[[121 132 130 136 147 126 112 109 126]
 [111 149 135 144 149 139 110 113 123]
 [146 135 115 147 138 128 107 131 145]
 [141 128 120 149 121 128 127 115 134]
 [135 129 121 148 114 123 122 119 126]
 [142 114 138 120 148 111 133 127 132]
 [121 123 139 140 138 142 143 130 148]]
:
[[142 114 138 120 148 111 133 127 132]
 [121 123 139 140 138 142 143 130 148]
 [141 128 120 149 121 128 127 115 134]
 [135 129 121 148 114 123 122 119 126]
 [121 132 130 136 147 126 112 109 126]
 [146 135 115 147 138 128 107 131 145]
 [111 149 135 144 149 139 110 113 123]]

[[125 145 116 143 128 125 145 140 147 146 118 125 108 144 111 107]
 [122 118 127 111 124 108 125 117 118 132 150 127 138 124 118 131]
 [122 108 122 123 136 118 131 149 139 145 120 137 130 122 128 116]
 [118 146 109 142 134 131 138 146 144 120 144 126 126 121 119 121]
 [131 137 124 142 117 129 127 137 113 118 107 114 132 141 116 124]]
:
[[122 108 122 123 136 118 131 149 139 145 120 137 130 122 128 116]
 [122 118 127 111 124 108 125 117 118 132 150 127 138 124 118 131]
 [131 137 124 142 117 129 127 137 113 118 107 114 132 141 116 124]
 [125 145 116 143 128 125 145 140 147 146 118 125 108 144 111 107]
 [118 146 109 142 134 131 138 146 144 120 144 126 126 121 119 121]]

[[124 136 135 144 117 133 126 128 133 145 142 130 134]
 [111 127 142 126 109 137 123 114 137 137 114 129 128]
 [123 135 125 143 122 135 119 122 135 155 146 128 134]
 [104 126 137 128 120 140 116 121 140 134 115 129 123]]
:
[[104 126 137 128 120 140 116 121 140 134 115 129 123]
 [111 127 142 126 109 137 123 114 137 137 114 129 128]
 [123 135 125 143 122 135 119 122 135 155 146 128 134]
 [124 136 135 144 117 133 126 128 133 145 142 130 134]]

[[117 113 133 111 134]
 [144 100 100 111 143]
 [118 146 126 124 121]]
:
[[144 100 100 111 143]
 [117 113 133 111 134]
 [118 146 126 124 121]]

[[147 114 127 130 112 130 120 127 101 137 152 121 133 135 139]
 [157 129 132 133 140 140 141 113 133 130 138 127 134 133 131]
 [115 135 122 136 128 135 110 123 123 123 127 125 116 149 144]
 [125 122 150 126 109 125 126 126 144 122 126 135 125 114 115]]
:
[[147 114 127 130 112 130 120 127 101 137 152 121 133 135 139]
 [125 122 150 126 109 125 126 126 144 122 126 135 125 114 115]
 [157 129 132 133 140 140 141 113 133 130 138 127 134 133 131]
 [115 135 122 136 128 135 110 123 123 123 127 125 116 149 144]]

[[126 134 126 126 142 134 127 135 131 130 126 127 134 125 134]
 [131 124 139 115 137 139 128 128 146 139 144 145 131 117 149]
 [131 130 102 127 135 115 130 136 114 118 111 110 123 129 127]]
:
[[131 124 139 115 137 139 128 128 146 139 144 145 131 117 149]
 [131 130 102 127 135 115 130 136 114 118 111 110 123 129 127]
 [126 134 126 126 142 134 127 135 131 130 126 127 134 125 134]]

[[124 126 146 112 126 133 120 127 144 116 132 134 134 106 139]
 [126 147 147 109 132 136 127 124 119 151 117 116 116 123 114]
 [124 138 132 128 132 102 130 112 135 123 127 126 135 123 122]]
:
[[124 126 146 112 126 133 120 127 144 116 132 134 134 106 139]
 [124 138 132 128 132 102 130 112 135 123 127 126 135 123 122]
 [126 147 147 109 132 136 127 124 119 151 117 116 116 123 114]]

[[147 102 129 132 139 131]
 [123 132 119 139 120 133]
 [132 124 141 136 129 130]]
:
[[147 102 129 132 139 131]
 [132 124 141 136 129 130]
 [123 132 119 139 120 133]]
---
[[100 115 131 147]
 [150 110 152 116]
 [153 117 150 143]
 [156 122 110 103]
 [122 132 143 105]]
:
[[100 115]
 [150 110]
 [153 117]]

[[129 127 140 121]
 [124 133 152 130]
 [128 124 151 129]]
:
[[129 127]
 [124 133]
 [128 124]]

[[151 145 137 149 139]
 [140 149 134 132 125]
 [139 112 134 133 125]]
:
[[151 145]
 [140 149]
 [139 112]]

[[120 141 108]
 [126 132 124]
 [101 141 124]]
:
[[120 141]
 [126 132]
 [101 141]]

[[143 130 146]
 [150 117 117]
 [114 131 114]
 [139 148 138]
 [103 127 129]]
:
[[143 130]
 [150 117]
 [114 131]]

[[130 123 153 136 123]
 [126 121 130 124 132]
 [127 112 136 119 118]
 [139 112 131 140 115]
 [150 122 134 132 122]]
:
[[130 123]
 [126 121]
 [127 112]]

[[123 126 138 113 104]
 [114 108 117 126 112]
 [143 130 124 131 127]
 [121 125 118 114 120]]
:
[[123 126]
 [114 108]
 [143 130]]

[[149 132 130 119 154]
 [120 129 137 140 122]
 [141 125 120 135 129]
 [127 127 127 124 116]
 [117 135 140 118 149]]
:
[[149 132]
 [120 129]
 [141 125]]

[[136 122]
 [128 135]
 [154 132]
 [128 126]
 [133 120]]
:
[[136 122]
 [128 135]
 [154 132]]
---
[[127 126 129 131 127 130 129 102 137]
 [133 133 129 133 126 132 132 133 133]
 [125 130 127 142 128 131 129 116 126]
 [126 144 127 112 127 125 132 115 125]
 [124 125 128 132 140 129 135 150 129]]
:
[[124 126 125 133 127]
 [125 144 130 133 126]
 [128 127 127 129 129]
 [132 112 142 133 131]
 [140 127 128 126 127]
 [129 125 131 132 130]
 [135 132 129 132 129]
 [150 115 116 133 102]
 [129 125 126 133 137]]

[[142 103 137 133 122 122 156 102 115 110 118]
 [156 142 130 142 125 121 113 133 125 127 131]
 [113 152 137 119 124 135 104 148 149 130 113]
 [112 110 141 102 103 104 102 133 118 119 144]]
:
[[112 113 156 142]
 [110 152 142 103]
 [141 137 130 137]
 [102 119 142 133]
 [103 124 125 122]
 [104 135 121 122]
 [102 104 113 156]
 [133 148 133 102]
 [118 149 125 115]
 [119 130 127 110]
 [144 113 131 118]]

[[127 137 133 138]
 [122 138 130 137]
 [126 130 124 144]
 [130 110 125 106]
 [134 117 126 118]
 [134 119 128 118]
 [117 151 133 149]
 [120 138 124 135]
 [128 130 130 132]
 [135 122 123 129]
 [145  99 122 100]
 [123 133 128 133]]
:
[[123 145 135 128 120 117 134 134 130 126 122 127]
 [133  99 122 130 138 151 119 117 110 130 138 137]
 [128 122 123 130 124 133 128 126 125 124 130 133]
 [133 100 129 132 135 149 118 118 106 144 137 138]]

[[137 135]
 [126 127]
 [118 139]
 [136 134]
 [135 127]
 [131 121]
 [126 132]
 [127 126]
 [124 136]
 [130 116]
 [129 104]]
:
[[129 130 124 127 126 131 135 136 118 126 137]
 [104 116 136 126 132 121 127 134 139 127 135]]

[[128 124 147 134 112 129 130 149 108 109 123 109]
 [106 129 135 148 118 109 119 107 135 137 135 141]
 [107 124 105 142 120 145 136 104 104 129 129 125]
 [127 142 113 113 116 153 147 153 123 118 130 133]
 [120 111 145 117 128 119 125 130 137 150 140 143]
 [118 126 136 138 114 133 145 111 150 111 133 111]
 [121 146 106 113 131 122 146 104 131 144 114 140]]
:
[[121 118 120 127 107 106 128]
 [146 126 111 142 124 129 124]
 [106 136 145 113 105 135 147]
 [113 138 117 113 142 148 134]
 [131 114 128 116 120 118 112]
 [122 133 119 153 145 109 129]
 [146 145 125 147 136 119 130]
 [104 111 130 153 104 107 149]
 [131 150 137 123 104 135 108]
 [144 111 150 118 129 137 109]
 [114 133 140 130 129 135 123]
 [140 111 143 133 125 141 109]]

[[117 110]
 [139 130]
 [141 116]
 [125 154]
 [150 114]]
:
[[150 125 141 139 117]
 [114 154 116 130 110]]
---
[[127 143 129 110 142]
 [104 135 115 117 123]
 [141 113 121 123 106]
 [123 121 112 125 104]]
:
[[135 115]
 [113 121]]

[[112 118 129 138 132]
 [141 142 117 117 134]
 [125 122 116 117 114]
 [128 124 117 131 114]
 [103 134 121 126 128]]
:
[[142 117]
 [122 116]]

[[128 119 133 113]
 [109 137  99 145]
 [117 141 106 146]]
:
[[137  99]
 [141 106]]

[[146 126 157 147 133]
 [146 136 126 113  99]
 [128  98 106 107 116]]
:
[[136 126]
 [ 98 106]]

[[126 140 147 124]
 [137 134 136 111]
 [129 150 149 154]
 [124 139 140 122]]
:
[[134 136]
 [150 149]]

[[122 128 147 136]
 [122 116 130 151]
 [123 127 148 137]]
:
[[116 130]
 [127 148]]

[[140 116 114 126]
 [106 129 136 124]
 [125 133 124 123]
 [129 127 126 141]
 [117 121 118 124]]
:
[[129 136]
 [133 124]]

[[117 131 150 139]
 [128 132 133 144]
 [135 119 141 120]
 [132 139 142 118]
 [144 157 147 101]]
:
[[132 133]
 [119 141]]
---
[[119 125 129 125]
 [137 130 157 133]
 [124 145 129 156]
 [135 128 131 135]
 [121 127 128 123]]
:
[[119 125]
 [137 130]]

[[124 133 147 129]
 [135 105 114 118]
 [111 124 137 126]
 [129 107 118 118]
 [119 117 127 125]]
:
[[124 133]
 [135 105]]

[[131 111 105]
 [119 102 132]
 [131 112 104]]
:
[[131 111]
 [119 102]]

[[124 135 127 107 134]
 [135 115 118 117 127]
 [129 132 120 132  99]]
:
[[124 135]
 [135 115]]

[[100 148 152 126 128]
 [139 114 104 124 131]]
:
[[100 148]
 [139 114]]

[[126 154 137]
 [125 132 120]
 [129 133 152]
 [129 126 144]
 [127 110 122]]
:
[[126 154]
 [125 132]]

[[141 150 147 143 119]
 [130 101 137 122 141]]
:
[[141 150]
 [130 101]]

[[124 112 106]
 [144 100 127]]
:
[[124 112]
 [144 100]]
